Below are the code and all the weights of a small trained network. Each question names an input and a class and asks about switching units off, where a switched-off unit gives its printed mean instead of its output.

import numpy as np


def w(rows, s, z=0):
    codes = np.array(rows[::2]) - 128.0
    scale = np.full(codes.shape[1], s)
    scale[-1] = z or s
    return codes * scale


def f(y):
    return np.maximum(y, 0)


def log_softmax(a):
    a = a - a.max(-1, keepdims=True)
    return a - np.log(np.exp(a).sum(-1, keepdims=True))


def net(x, mask):
    res = np.array(x, float).reshape(1, 5) / 4 @ E
    y = f(res @ A[0][:, :-1].T + A[0][:, -1])
    res = res + np.where(mask, y, B[0][:, -1]) @ B[0][:, :-1]
    return log_softmax(res[-1] @ U[:, :-1].T + U[:, -1])


A, B = {}, {}
E = w([
[152,41,147,97],'x0',
[128,128,128,129],'x1',
[141,170,143,31],'x2',
[231,163,117,144],'x3',
[111,150,245,143],'x4',
],0.012)
A[0] = w([
[163,155,116,144,90],'N1',
[103,166,195,148,71],'N2',
[228,125,139,168,3],'N3',
[137,63,139,195,68],'N4',
[57,145,120,112,60],'N5',
[153,134,182,166,123],'N6',
[121,152,111,246,42],'N7',
[167,161,119,156,30],'N8',
[101,217,120,72,146],'N9',
[99,105,70,139,178],'N10',
[128,118,52,155,173],'N11',
[93,148,175,156,101],'N12',
[100,154,109,223,98],'N13',
[39,120,105,90,85],'N14',
[101,136,57,141,34],'N15',
[133,84,67,198,108],'N16',
[140,93,101,71,99],'N17',
[133,135,65,39,178],'N18',
[156,47,143,142,112],'N19',
[108,159,125,171,86],'N20',
[85,103,112,115,28],'N21',
[128,111,92,181,74],'N22',
[189,122,236,160,154],'N23',
[232,153,138,120,71],'N24',
[90,201,80,184,68],'N25',
[128,139,121,58,178],'N26',
[180,124,68,132,184],'N27',
[147,75,128,87,86],'N28',
[181,187,130,96,56],'N29',
[152,81,169,105,115],'N30',
[239,131,109,160,75],'N31',
[146,105,197,160,149],'N32',
[92,141,124,129,70],'N33',
],0.013,0.0027)
B[0] = w([
[87,69,124,138,176],'N1',
[72,133,143,126,211],'N2',
[91,42,108,114,217],'N3',
[254,129,215,31,197],'N4',
[107,70,130,138,184],'N5',
[70,171,121,149,195],'N6',
[169,91,173,59,214],'N7',
[27,61,85,107,176],'N8',
[229,101,116,70,240],'N9',
[100,168,187,138,198],'N10',
[82,206,106,146,216],'N11',
[105,178,138,122,192],'N12',
[202,125,149,83,204],'N13',
[103,42,114,189,207],'N14',
[83,135,186,107,184],'N15',
[123,156,212,140,222],'N16',
[137,175,140,119,185],'N17',
[96,180,230,166,240],'N18',
[127,183,13,30,194],'N19',
[160,103,68,66,167],'N20',
[41,56,131,110,161],'N21',
[133,141,232,166,181],'N22',
[77,186,116,136,254],'N23',
[54,65,128,137,241],'N24',
[131,155,56,41,207],'N25',
[178,140,241,157,204],'N26',
[100,179,149,164,224],'N27',
[137,176,65,74,177],'N28',
[129,54,167,123,217],'N29',
[148,163,84,87,180],'N30',
[48,96,149,114,244],'N31',
[84,162,145,155,205],'N32',
[83,76,96,82,152],'N33',
],0.0066,0.0089)
U = w([
[63,52,133,131,66],'0',
[160,133,186,108,133],'1',
[108,143,139,133,253],'2',
[79,191,162,165,49],'3',
[131,143,94,49,91],'4',
[138,140,130,180,169],'5',
[169,126,35,252,21],'6',
[198,100,47,242,9],'7',
],0.018,0.012)

Each question gives the input, the list of numbers given to net, and the class t.
The units are the neurons (one row each of A and B). Each row of codes is followed by its name. A weight is (code - 128) times the scale printed after its matrix; where a second scale follows, it is the last column's (A, B and U).
mask holds one flag per neuron, in row order. A switched-off neuron (its flag False) gives its mean, the last column of its row in B, instead of its output. The means were averaged over made-up inputs and are rounded, as every weight is.
A unit's drop is (log p(t) with every unit on - log p(t) with that unit switched off) / (log p(t) with every unit on - log p(t) with every unit switched off).
The circuit of an input: a set's keep is (log p(t) with only the set's units on - log p(t) with every unit switched off) / (log p(t) with every unit on - log p(t) with every unit switched off). Starting from the 12 units with the biggest drops (on a tie, the unit counted first), units are removed one at a time, each time the one whose removal leaves the highest keep (on an exact tie, the one counted first), for as long as the keep stays at least 0.8.
units of the circuit, in order: the units of the circuit, biggest drop first
unit that matters most: the unit with the biggest drop
top k neurons: the k neurons with the biggest drops, biggest first
drop when u is switched off: that unit's drop, to one decimal
input [-5,0,7,-5,2], class 1: units of the circuit, in order => [N9, N26]
input [4,-2,6,-1,7], class 3: unit that matters most => N23
input [-5,3,0,-6,2], class 0: top 2 neurons => [N14, N5]
input [-5,4,-4,5,-7], class 3: top 2 neurons => [N11, N27]
input [6,0,-5,4,-5], class 4: top 4 neurons => [N19, N4, N28, N26]
input [-1,-1,-1,6,-8], class 3: units of the circuit, in order => [N27, N11]
input [2,-1,-5,-3,2], class 1: units of the circuit, in order => [N4, N24]
input [8,-7,4,6,3], class 4: units of the circuit, in order => [N19, N28]
input [2,2,5,6,-5], class 0: units of the circuit, in order => [N24, N31]
input [7,-3,-3,4,-5], class 4: top 4 neurons => [N19, N28, N4, N26]
input [-8,6,-6,8,-7], class 0: units of the circuit, in order => [N8, N31]
input [-8,-8,3,-1,8], class 2: top 2 neurons => [N9, N18]
input [7,1,-1,6,8], class 3: top 2 neurons => [N23, N32]
input [-7,-4,8,0,-1], class 1: units of the circuit, in order => [N26, N18, N9]
input [5,1,-5,8,3], class 0: unit that matters most => N3
input [7,-2,8,7,-5], class 1: top 2 neurons => [N18, N26]
input [4,-2,3,6,3], class 0: top 2 neurons => [N24, N3]
input [3,5,-1,6,-4], class 0: top 3 neurons => [N3, N31, N24]
input [-8,5,2,-5,-2], class 4: top 2 neurons => [N25, N9]
input [-7,-5,-2,3,5], class 4: unit that matters most => N25
input [0,0,-8,-3,-8], class 1: top 3 neurons => [N4, N7, N13]
input [2,2,1,6,-5], class 0: drop when N31 is switched off => 0.2
input [7,4,1,4,0], class 4: drop when N30 is switched off => 0.1
input [-8,5,1,0,0], class 4: drop when N33 is switched off => 0.0
input [2,6,5,3,-6], class 2: drop when N22 is switched off => 0.1
